Below is a small trained network, with its code and all its weights. Each question gives an input and a target symbol and asks what happens when units are switched off, that is, made to give their printed mean instead of their output.

import numpy as np


def w(rows, s, z=0):
    codes = np.array(rows[::2]) - 128.0
    scale = np.full(codes.shape[1], s)
    scale[-1] = z or s
    return codes * scale


def f(y):
    return np.maximum(y, 0)


def softmax(a):
    e = np.exp(a - a.max(-1, keepdims=True))
    return e / e.sum(-1, keepdims=True)


def log_softmax(a):
    a = a - a.max(-1, keepdims=True)
    return a - np.log(np.exp(a).sum(-1, keepdims=True))


def net(x, mask):
    ids = ['βζξπτφψω'.index(c) for c in x.split()]
    T = len(ids)
    res = E[ids] + P[:T]
    u = 0
    for l in range(2):
        r = res
        for j in range(3):
            rows = slice(2 * j, 2 * j + 2)
            q, k, v = (r @ M[l][rows].T for M in (Q, K, V))
            z = softmax(np.where(np.tri(T) > 0, q @ k.T / 2**0.5, -1e9)) @ v
            o = O[l][rows]
            res = res + np.where(mask[u + j], z, o[:, -1]) @ o[:, :-1]
        u += 3
        y = f(res @ A[l][:, :-1].T + A[l][:, -1])
        res = res + np.where(mask[u : u + 8], y, B[l][:, -1]) @ B[l][:, :-1]
        u += 8
    return log_softmax(res[-1] @ U[:, :-1].T + U[:, -1])


Q, K, V, O, A, B = {}, {}, {}, {}, {}, {}
E = w([
[160,156,172,15,148,102,17,43],'β',
[98,113,13,160,144,74,155,151],'ζ',
[226,132,110,119,130,110,154,68],'ξ',
[2,143,67,94,81,131,124,58],'π',
[143,160,177,116,114,111,144,147],'τ',
[83,190,39,95,178,232,122,105],'φ',
[129,66,212,204,131,233,84,29],'ψ',
[153,205,140,134,221,90,20,183],'ω',
],0.014)
P = w([
[124,32,203,43,122,154,253,163],'0',
[163,49,118,76,62,214,186,202],'1',
[181,133,96,113,86,191,169,167],'2',
[27,171,142,120,217,104,197,76],'3',
[76,205,88,129,173,140,144,80],'4',
[135,103,107,80,104,221,133,207],'5',
],0.0062)
Q[0] = w([
[252,117,21,136,114,107,193,209],'0.h0',
[131,131,237,122,77,63,171,112],'0.h0',
[166,146,76,18,90,228,45,188],'0.h1',
[171,36,192,186,69,208,168,152],'0.h1',
[83,169,110,26,151,54,128,78],'0.h2',
[33,225,137,30,210,145,34,158],'0.h2',
],0.024)
K[0] = w([
[7,194,93,228,145,144,216,158],'0.h0',
[108,110,111,42,36,167,161,156],'0.h0',
[103,236,123,151,229,48,167,58],'0.h1',
[75,5,217,111,182,169,206,114],'0.h1',
[127,138,215,195,175,221,157,80],'0.h2',
[109,189,100,147,248,198,25,165],'0.h2',
],0.026)
V[0] = w([
[143,123,160,133,127,113,131,116],'0.h0',
[132,129,151,204,164,183,176,164],'0.h0',
[209,14,22,135,253,92,56,110],'0.h1',
[177,93,46,67,128,96,185,2],'0.h1',
[168,21,84,59,162,75,80,103],'0.h2',
[119,67,142,101,148,108,84,162],'0.h2',
],0.0098)
O[0] = w([
[141,128,97,126,131,151,105,155,114],'0.h0',
[104,176,146,163,89,64,157,134,121],'0.h0',
[195,138,189,221,131,3,120,118,254],'0.h1',
[84,29,151,216,211,133,202,49,31],'0.h1',
[63,172,201,131,116,124,126,197,129],'0.h2',
[85,175,145,130,188,92,93,125,144],'0.h2',
],0.0055)
A[0] = w([
[56,118,6,170,112,49,201,218,112],'0.n0',
[168,95,105,114,1,105,122,115,67],'0.n1',
[146,67,153,71,89,67,72,76,1],'0.n2',
[96,183,139,145,158,126,146,56,130],'0.n3',
[133,137,142,20,7,71,213,87,66],'0.n4',
[14,75,91,148,48,156,68,68,138],'0.n5',
[150,82,60,126,219,191,101,125,96],'0.n6',
[73,132,110,126,43,74,115,137,27],'0.n7',
],0.0097,0.0043)
B[0] = w([
[175,114,156,1,7,69,34,112,247],'0.n0',
[29,115,161,161,193,95,135,164,180],'0.n1',
[16,168,135,129,41,133,172,94,156],'0.n2',
[140,97,144,109,72,178,123,207,230],'0.n3',
[178,131,89,58,222,204,37,143,216],'0.n4',
[252,61,126,183,147,124,45,196,233],'0.n5',
[57,154,170,146,46,111,146,234,252],'0.n6',
[143,123,169,159,133,121,220,99,158],'0.n7',
],0.0087,0.0038)
Q[1] = w([
[97,132,137,105,109,238,77,153],'1.h0',
[158,99,165,182,197,169,213,96],'1.h0',
[117,131,111,139,127,94,195,96],'1.h1',
[145,123,169,130,138,62,25,84],'1.h1',
[177,5,155,136,150,108,121,33],'1.h2',
[84,183,60,141,195,139,138,91],'1.h2',
],0.029)
K[1] = w([
[156,125,132,254,182,160,104,129],'1.h0',
[120,59,191,80,64,105,143,54],'1.h0',
[125,79,96,91,103,102,182,104],'1.h1',
[192,134,217,101,161,24,107,182],'1.h1',
[125,11,147,68,68,147,82,45],'1.h2',
[179,74,61,119,228,182,229,195],'1.h2',
],0.025)
V[1] = w([
[96,142,234,166,97,195,59,55],'1.h0',
[99,102,156,83,144,124,112,91],'1.h0',
[200,82,146,115,100,242,159,79],'1.h1',
[76,201,95,147,125,187,176,143],'1.h1',
[181,83,153,255,145,140,72,135],'1.h2',
[155,87,88,83,146,80,168,209],'1.h2',
],0.009)
O[1] = w([
[124,133,67,122,142,1,96,94,124],'1.h0',
[137,151,133,122,125,121,150,95,85],'1.h0',
[72,129,93,140,121,63,168,72,2],'1.h1',
[160,94,170,99,76,147,60,10,80],'1.h1',
[97,112,120,104,234,146,128,91,128],'1.h2',
[175,102,77,117,150,93,110,97,209],'1.h2',
],0.006,0.009)
A[1] = w([
[46,104,124,112,93,180,205,71,72],'1.n0',
[143,76,49,128,196,108,200,152,115],'1.n1',
[72,73,86,193,88,172,141,131,128],'1.n2',
[81,203,117,45,123,176,131,77,45],'1.n3',
[24,172,189,137,146,122,138,129,34],'1.n4',
[105,58,185,234,169,82,181,40,3],'1.n5',
[139,93,201,54,171,84,167,7,170],'1.n6',
[111,171,81,123,138,91,216,40,76],'1.n7',
],0.012,0.0039)
B[1] = w([
[105,109,152,185,138,169,85,174,199],'1.n0',
[67,198,179,98,135,61,158,100,254],'1.n1',
[71,86,156,148,119,128,133,102,222],'1.n2',
[127,187,62,121,128,127,166,164,211],'1.n3',
[198,105,131,117,155,108,150,111,156],'1.n4',
[183,50,18,96,174,180,198,214,240],'1.n5',
[116,124,177,150,119,150,115,7,219],'1.n6',
[117,138,140,110,90,100,57,179,187],'1.n7',
],0.015,0.005)
U = w([
[209,95,167,93,100,138,146,4,239],'β',
[116,76,112,66,139,84,93,85,3],'ζ',
[237,87,180,133,239,139,31,157,178],'ξ',
[185,22,90,99,147,121,181,115,46],'π',
[205,131,177,160,87,120,225,116,35],'τ',
[91,57,133,165,63,164,100,128,110],'φ',
[203,13,52,130,25,14,114,116,150],'ψ',
[133,167,24,63,66,193,161,77,118],'ω',
],0.003,0.0019)

Each question gives the input, a string of symbols that net reads in full, and the target symbol t.
The units are the heads (2 rows each of Q, K, V and O) and the neurons (one row each of A and B). Each row of codes is followed by its name. A weight is (code - 128) times the scale printed after its matrix; where a second scale follows, it is the last column's (O, A, B and U).
mask holds one flag per unit, layer by layer, with each layer's heads first. A switched-off unit (its flag False) gives its mean, the last column of its rows in O or B, instead of its output. The means were averaged over made-up inputs and are rounded, as every weight is.
A unit's drop is (log p(t) with every unit on - log p(t) with that unit switched off) / (log p(t) with every unit on - log p(t) with every unit switched off).
The circuit of an input: a set's keep is (log p(t) with only the set's units on - log p(t) with every unit switched off) / (log p(t) with every unit on - log p(t) with every unit switched off). Starting from the 12 units with the biggest drops (on a tie, the unit counted first), units are removed one at a time, each time the one whose removal leaves the highest keep (on an exact tie, the one counted first), for as long as the keep stays at least 0.8.
circuit, biggest first: the units of the circuit, biggest drop first
unit that matters most: the unit with the biggest drop
k most important neurons: the k neurons with the biggest drops, biggest first
k most important neurons of layer l: the k neurons of layer l with the biggest drops, biggest first
heads that matter: for each layer, one digit per head in row order, 1 if its drop is at least 0.15 and else 0, layers parted by /
input φ ζ φ φ ω τ, target β: unit that matters most => 0.h1
input ξ τ ω τ, target ω: circuit, biggest first => (0.h1 1.n3 0.n5)
input π φ ω β τ ξ, target ψ: 2 most important neurons => (0.n6 0.n5)
input ψ ω ψ ξ φ, target ψ: circuit, biggest first => (0.n5 1.h0 1.h1 0.h2)
input τ ω β, target ω: 2 most important neurons of layer 0 => (0.n2 0.n5)
input ω ζ φ φ ψ, target ψ: circuit, biggest first => (0.n0 1.h2 1.h0)
input ξ ω φ φ ψ, target ξ: circuit, biggest first => (0.n5 1.h2 0.h1)
input ω ξ ω τ, target π: circuit, biggest first => (1.n5 0.h1)
input ω φ β, target ω: circuit, biggest first => (0.n2 1.n3 0.h1)
input ω β ω ξ, target ψ: 2 most important neurons => (0.n2 1.n7)
input ω ξ ω ζ τ ξ, target τ: circuit, biggest first => (0.h1 0.n0 1.h1 1.n1)
input φ ζ φ ω φ, target ω: circuit, biggest first => (1.n3 0.h1 0.n5)
input τ ω π β β τ, target ψ: 3 most important neurons of layer 0 => (0.n5 0.n0 0.n4)
input ζ ω ω ζ φ β, target φ: heads that matter => 111 / 000
input φ β π, target φ: circuit, biggest first => (0.h1 1.n2 0.h0 0.n6)
input τ τ ζ π π, target ψ: most important neuron of layer 0 => (0.n0)
input φ ω ω φ φ ξ, target β: circuit, biggest first => (0.h1 0.n0 1.n6 1.h1)
input ψ ζ φ ψ, target ψ: circuit, biggest first => (0.n0 1.h0 1.h2 0.n5)
input ξ ω τ, target π: circuit, biggest first => (1.n5 0.h1 1.h1)
input ω φ φ ω τ, target β: 3 most important neurons => (0.n0 1.n6 0.n6)
input ζ φ τ, target τ: 2 most important neurons => (0.n6 0.n0)
input ω φ φ τ ξ, target β: 2 most important neurons of layer 1 => (1.n6 1.n5)
input φ τ ζ ψ φ, target ψ: unit that matters most => 1.h0
input ξ ω φ ζ ω τ, target τ: 2 most important neurons of layer 0 => (0.n0 0.n6)
input ζ φ ω β ξ, target ξ: heads that matter => 010 / 010
input π τ ω ξ, target ω: 2 most important neurons => (1.n3 0.n4)
input ξ φ φ, target φ: 3 most important neurons => (1.n2 0.n6 1.n0)
